Below is a small trained network, with its code and all its weights. Each question gives an input and a target symbol and asks what happens when units are switched off, that is, made to give their printed mean instead of their output.

import numpy as np


def w(rows, s, z=0):
    codes = np.array(rows[::2]) - 128.0
    scale = np.full(codes.shape[1], s)
    scale[-1] = z or s
    return codes * scale


def f(y):
    return np.maximum(y, 0)


def softmax(a):
    e = np.exp(a - a.max(-1, keepdims=True))
    return e / e.sum(-1, keepdims=True)


def log_softmax(a):
    a = a - a.max(-1, keepdims=True)
    return a - np.log(np.exp(a).sum(-1, keepdims=True))


def net(x, mask):
    ids = ['ΓΦαζμξπτ'.index(c) for c in x.split()]
    T = len(ids)
    res = E[ids] + P[:T]
    u = 0
    for l in range(2):
        r = res
        for j in range(2):
            rows = slice(2 * j, 2 * j + 2)
            q, k, v = (r @ M[l][rows].T for M in (Q, K, V))
            z = softmax(np.where(np.tri(T) > 0, q @ k.T / 2**0.5, -1e9)) @ v
            o = O[l][rows]
            res = res + np.where(mask[u + j], z, o[:, -1]) @ o[:, :-1]
        u += 2
        y = f(res @ A[l][:, :-1].T + A[l][:, -1])
        res = res + np.where(mask[u : u + 4], y, B[l][:, -1]) @ B[l][:, :-1]
        u += 4
    return log_softmax(res[-1] @ U[:, :-1].T + U[:, -1])


Q, K, V, O, A, B = {}, {}, {}, {}, {}, {}
E = w([
[158,124,41,226,121,157,119],'Γ',
[66,188,159,28,211,115,66],'Φ',
[47,104,146,194,41,86,47],'α',
[99,210,45,174,123,141,116],'ζ',
[160,54,110,43,137,88,119],'μ',
[33,138,135,93,150,114,198],'ξ',
[135,195,54,155,128,127,8],'π',
[63,56,192,117,234,169,130],'τ',
],0.014)
P = w([
[165,154,127,129,131,136,150],'0',
[74,131,84,152,127,113,169],'1',
[109,107,80,150,156,64,102],'2',
[187,120,97,122,128,158,48],'3',
[116,131,129,113,72,246,154],'4',
[1,107,131,122,81,157,210],'5',
[73,80,83,136,120,93,58],'6',
],0.021)
Q[0] = w([
[118,142,200,199,160,138,103],'0.h1',
[5,98,32,113,176,208,52],'0.h1',
[119,84,101,150,186,59,100],'0.h2',
[189,94,152,125,118,168,89],'0.h2',
],0.011)
K[0] = w([
[95,160,136,155,146,139,128],'0.h1',
[109,6,161,117,91,145,104],'0.h1',
[122,137,134,100,84,191,143],'0.h2',
[81,127,90,144,141,92,186],'0.h2',
],0.016)
V[0] = w([
[103,108,235,252,238,183,101],'0.h1',
[177,36,61,52,252,163,214],'0.h1',
[239,37,176,62,101,95,95],'0.h2',
[138,255,81,59,53,75,250],'0.h2',
],0.006)
O[0] = w([
[138,170,3,79,94,90,171,56],'0.h1',
[92,127,98,143,166,166,113,254],'0.h1',
[133,36,172,78,142,142,100,151],'0.h2',
[94,145,185,184,127,164,111,106],'0.h2',
],0.016,0.0058)
A[0] = w([
[182,148,81,22,148,52,141,90],'0.n1',
[111,204,127,94,123,79,183,160],'0.n2',
[66,138,17,119,114,254,55,91],'0.n3',
[187,114,175,119,45,70,123,2],'0.n4',
],0.0053,0.0055)
B[0] = w([
[97,109,182,186,136,139,94,172],'0.n1',
[36,191,2,84,35,95,152,165],'0.n2',
[194,63,210,102,170,130,142,254],'0.n3',
[157,103,88,60,205,173,129,140],'0.n4',
],0.0065,0.0084)
Q[1] = w([
[115,120,105,188,163,73,102],'1.h1',
[215,179,154,98,84,241,149],'1.h1',
[111,141,169,87,55,254,225],'1.h2',
[216,239,131,92,119,229,80],'1.h2',
],0.0084)
K[1] = w([
[147,146,192,97,112,140,230],'1.h1',
[71,98,117,162,179,35,135],'1.h1',
[148,117,92,178,223,11,64],'1.h2',
[2,83,122,182,128,78,170],'1.h2',
],0.0082)
V[1] = w([
[87,86,163,141,95,7,119],'1.h1',
[237,150,76,149,138,154,2],'1.h1',
[169,13,88,255,108,120,220],'1.h2',
[132,138,140,109,214,153,241],'1.h2',
],0.0079)
O[1] = w([
[98,97,97,127,91,97,93,3],'1.h1',
[246,134,84,224,129,143,77,177],'1.h1',
[91,70,146,195,203,62,210,10],'1.h2',
[142,93,91,88,109,189,157,176],'1.h2',
],0.012,0.0045)
A[1] = w([
[2,142,204,37,132,141,202,125],'1.n1',
[108,138,41,114,145,143,171,2],'1.n2',
[90,84,118,236,191,56,165,92],'1.n3',
[136,72,210,111,177,138,91,13],'1.n4',
],0.0071,0.0054)
B[1] = w([
[179,67,58,233,68,144,73,224],'1.n1',
[121,173,177,194,93,111,100,169],'1.n2',
[227,71,169,2,62,151,207,184],'1.n3',
[126,160,78,159,123,89,206,255],'1.n4',
],0.0072,0.011)
U = w([
[194,109,123,137,108,131,196,89],'Γ',
[150,119,118,112,107,159,119,101],'Φ',
[160,89,137,126,68,57,134,201],'α',
[133,148,159,179,113,147,194,147],'ζ',
[162,30,158,142,147,158,103,222],'μ',
[133,84,111,192,85,158,147,2],'ξ',
[200,109,97,188,134,122,114,34],'π',
[152,82,2,110,145,133,173,109],'τ',
],0.0085,0.0079)

Each question gives the input, a string of symbols that net reads in full, and the target symbol t.
The units are the heads (2 rows each of Q, K, V and O) and the neurons (one row each of A and B). Each row of codes is followed by its name. A weight is (code - 128) times the scale printed after its matrix; where a second scale follows, it is the last column's (O, A, B and U).
mask holds one flag per unit, layer by layer, with each layer's heads first. A switched-off unit (its flag False) gives its mean, the last column of its rows in O or B, instead of its output. The means were averaged over made-up inputs and are rounded, as every weight is.
A unit's drop is (log p(t) with every unit on - log p(t) with that unit switched off) / (log p(t) with every unit on - log p(t) with every unit switched off).
unit that matters most: the unit with the biggest drop
k most important neurons: the k neurons with the biggest drops, biggest first
top k neurons in layer l: the k neurons of layer l with the biggest drops, biggest first
which heads matter: for each layer, one digit per head in row order, 1 if its drop is at least 0.15 and else 0, layers parted by /
drop of u: that unit's drop, to one decimal
input μ μ Φ μ ζ Φ, target μ: unit that matters most => 0.h2
input τ μ Φ μ τ, target Φ: which heads matter => 00 / 01
input τ ζ Φ, target τ: which heads matter => 10 / 00
input α μ Φ μ μ τ π, target τ: which heads matter => 10 / 01
input μ α ξ Φ ξ Φ Φ, target ξ: which heads matter => 01 / 10
input Γ Φ Φ τ τ τ μ, target τ: which heads matter => 01 / 01
input Φ τ ζ, target Φ: 2 most important neurons => 1.n2, 1.n4
input μ Φ τ Φ ξ μ α, target ξ: 2 most important neurons => 1.n1, 0.n3
input τ Φ Φ Φ, target Φ: 4 most important neurons => 0.n2, 1.n4, 1.n2, 1.n1
input π μ μ μ π, target μ: which heads matter => 00 / 00
input Φ Φ α Γ, target α: which heads matter => 10 / 10
input π μ α, target π: which heads matter => 00 / 10
input π π τ, target τ: which heads matter => 10 / 00
input ζ α Γ, target α: which heads matter => 10 / 01
input μ Φ α π, target α: which heads matter => 10 / 10
input π Φ μ, target π: most important neuron => 0.n3
input μ π ζ μ ξ Γ, target μ: which heads matter => 01 / 00
input Φ Φ μ τ μ α, target τ: top 2 neurons in layer 0 => 0.n3, 0.n4
input α τ τ, target α: 3 most important neurons => 1.n2, 1.n3, 1.n4
input Φ μ μ Φ Γ π π, target Γ: unit that matters most => 1.h2
input τ μ ζ μ τ ζ μ, target τ: top 2 neurons in layer 0 => 0.n3, 0.n1
input μ τ μ τ Φ α π, target Φ: 2 most important neurons => 1.n4, 1.n1
input α α μ, target α: top 2 neurons in layer 1 => 1.n3, 1.n1
input ζ π ζ, target ζ: drop of 1.h1 => 0.1
